X =
[[  9  -1 -39 -41]
 [-31 -20  -7  22]
 [-31 -20  -8  22]
 [-32 -20  -7  21]
 [-31 -20  -8  21]
 [  4  -9  28  34]
 [  9  -2 -38 -39]
 [-27 -13 -16 -31]
 [  9  -1 -39 -41]
 [-25 -11 -26 -43]
 [  5  -8  30  36]
 [-26 -12 -19 -36]
 [-31 -15  -1 -15]
 [  4  -9  28  34]
 [-32 -20  -7  20]
 [  9  -1 -39 -43]]
X[0][0] => 9
X[9][2] => -26
X[15][0] => 9
X[2] => [-31, -20, -8, 22]
X[2][0] => -31
X[3][2] => -7
X[9][1] => -11
X[15][1] => -1
X[1][2] => -7
X[6][0] => 9
X[8][0] => 9
X[:, 1] => [-1, -20, -20, -20, -20, -9, -2, -13, -1, -11, -8, -12, -15, -9, -20, -1]
X[:, 2] => [-39, -7, -8, -7, -8, 28, -38, -16, -39, -26, 30, -19, -1, 28, -7, -39]
X[7] => [-27, -13, -16, -31]
X[3][3] => 21
X[:, 0] => [9, -31, -31, -32, -31, 4, 9, -27, 9, -25, 5, -26, -31, 4, -32, 9]
X[11][0] => -26
X[15][2] => -39
X[6][3] => -39
X[13][1] => -9
X[13][2] => 28
X[12][1] => -15
X[13][3] => 34
X[9][3] => -43
X[15] => [9, -1, -39, -43]
X[4][2] => -8
X[1] => [-31, -20, -7, 22]
X[:, 3] => [-41, 22, 22, 21, 21, 34, -39, -31, -41, -43, 36, -36, -15, 34, 20, -43]
X[0][3] => -41
X[4][0] => -31
X[2][2] => -8
X[11][1] => -12
X[7][0] => -27
X[14][1] => -20

a =
[[  1  21   2  18  -2  -6   1 -26   8]
 [ 10  -1  -6  -9  -1  -4  10   9  10]
 [ -5  10  -5 -16   8   0   5  -4   0]
 [  2  -1  -2   2  -3  -8   2  14  12]
 [ -3   0  -3   8   0  -3   9  -4  -6]
 [ 21   6  -6  -7  19 -11   2  -5   5]
 [  5 -10  -6   1   9  10 -13  -5  -6]
 [  2 -11  -7 -12  -6   5   0  -9   1]
 [  8  -1  -7 -10   6  -6   5   2   2]
 [-17  12 -14 -12  -2   0 -21 -10  10]]
a[0][0]	1
a[:, 5]	[-6, -4, 0, -8, -3, -11, 10, 5, -6, 0]
a[8][4]	6
a[1][2]	-6
a[1][1]	-1
a[1][8]	10
a[0][8]	8
a[9][4]	-2
a[6][4]	9
a[4]	[-3, 0, -3, 8, 0, -3, 9, -4, -6]
a[:, 7]	[-26, 9, -4, 14, -4, -5, -5, -9, 2, -10]
a[8]	[8, -1, -7, -10, 6, -6, 5, 2, 2]
a[8][6]	5
a[3][1]	-1
a[0][3]	18
a[7][7]	-9
a[:, 2]	[2, -6, -5, -2, -3, -6, -6, -7, -7, -14]
a[9]	[-17, 12, -14, -12, -2, 0, -21, -10, 10]
a[2]	[-5, 10, -5, -16, 8, 0, 5, -4, 0]
a[6][7]	-5
a[5][1]	6
a[2][4]	8
a[5][7]	-5
a[3]	[2, -1, -2, 2, -3, -8, 2, 14, 12]
a[6][0]	5
a[3][2]	-2
a[9][8]	10
a[7][4]	-6
a[7][1]	-11
a[8][2]	-7
a[1][7]	9
a[9][3]	-12
a[4][3]	8

m = array([-551,  -85,   -9,  -93, -250, -496,   14,  582,  131])
m[0] => -551
m[2] => -9
m[7] => 582
m[-8] => -85

B =
[[ 21   5   4 -11 -11   6  -1   5   0]
 [ 12   0 -14 -16 -11   2  -5  16  -9]
 [ 13   1  -7   8 -21   4 -25 -12  -8]]
B[0,0] => 21
B[:, 3] => [-11, -16, 8]
B[-2,-3] => -5
B[2,-9] => 13
B[2,8] => -8
B[:, 6] => [-1, -5, -25]
B[1,-7] => -14
B[0,-6] => -11
B[-3,2] => 4
B[2,-8] => 1
B[-2,1] => 0
B[-1] => [13, 1, -7, 8, -21, 4, -25, -12, -8]
B[-3] => [21, 5, 4, -11, -11, 6, -1, 5, 0]

arr = ((-2, -20, 16, -7, -7, 26), (-6, -11, -13, 22, 6, -25), (9, 33, -4, -16, 1, -1), (-8, -24, -6, 23, 4, -15), (8, 33, -9, -9, 3, -12), (9, 33, -4, -16, 1, -1), (7, 32, -11, -7, 4, -15), (7, 16, 11, -23, -6, 23), (3, -4, 16, -17, -8, 29), (0, 13, -16, 12, 8, -29))
Indices start at 0.
(0, 0) = -2
(0, 3) = -7
(9, 4) = 8
(0, 4) = -7
(4, 1) = 33
(7, 0) = 7
(6, 1) = 32
(3, 3) = 23
(8, 2) = 16
(8, 3) = -17
(3, 5) = -15
(9, 3) = 12
(4, 0) = 8
(3, 1) = -24
(9, 1) = 13
(9, 0) = 0
(1, 3) = 22
(5, 0) = 9
(6, 0) = 7
(4, 3) = -9
(6, 2) = -11
(5, 1) = 33
(0, 2) = 16
(5, 3) = -16
(0, 1) = -20
(7, 2) = 11
(1, 5) = -25
(3, 4) = 4
(2, 3) = -16
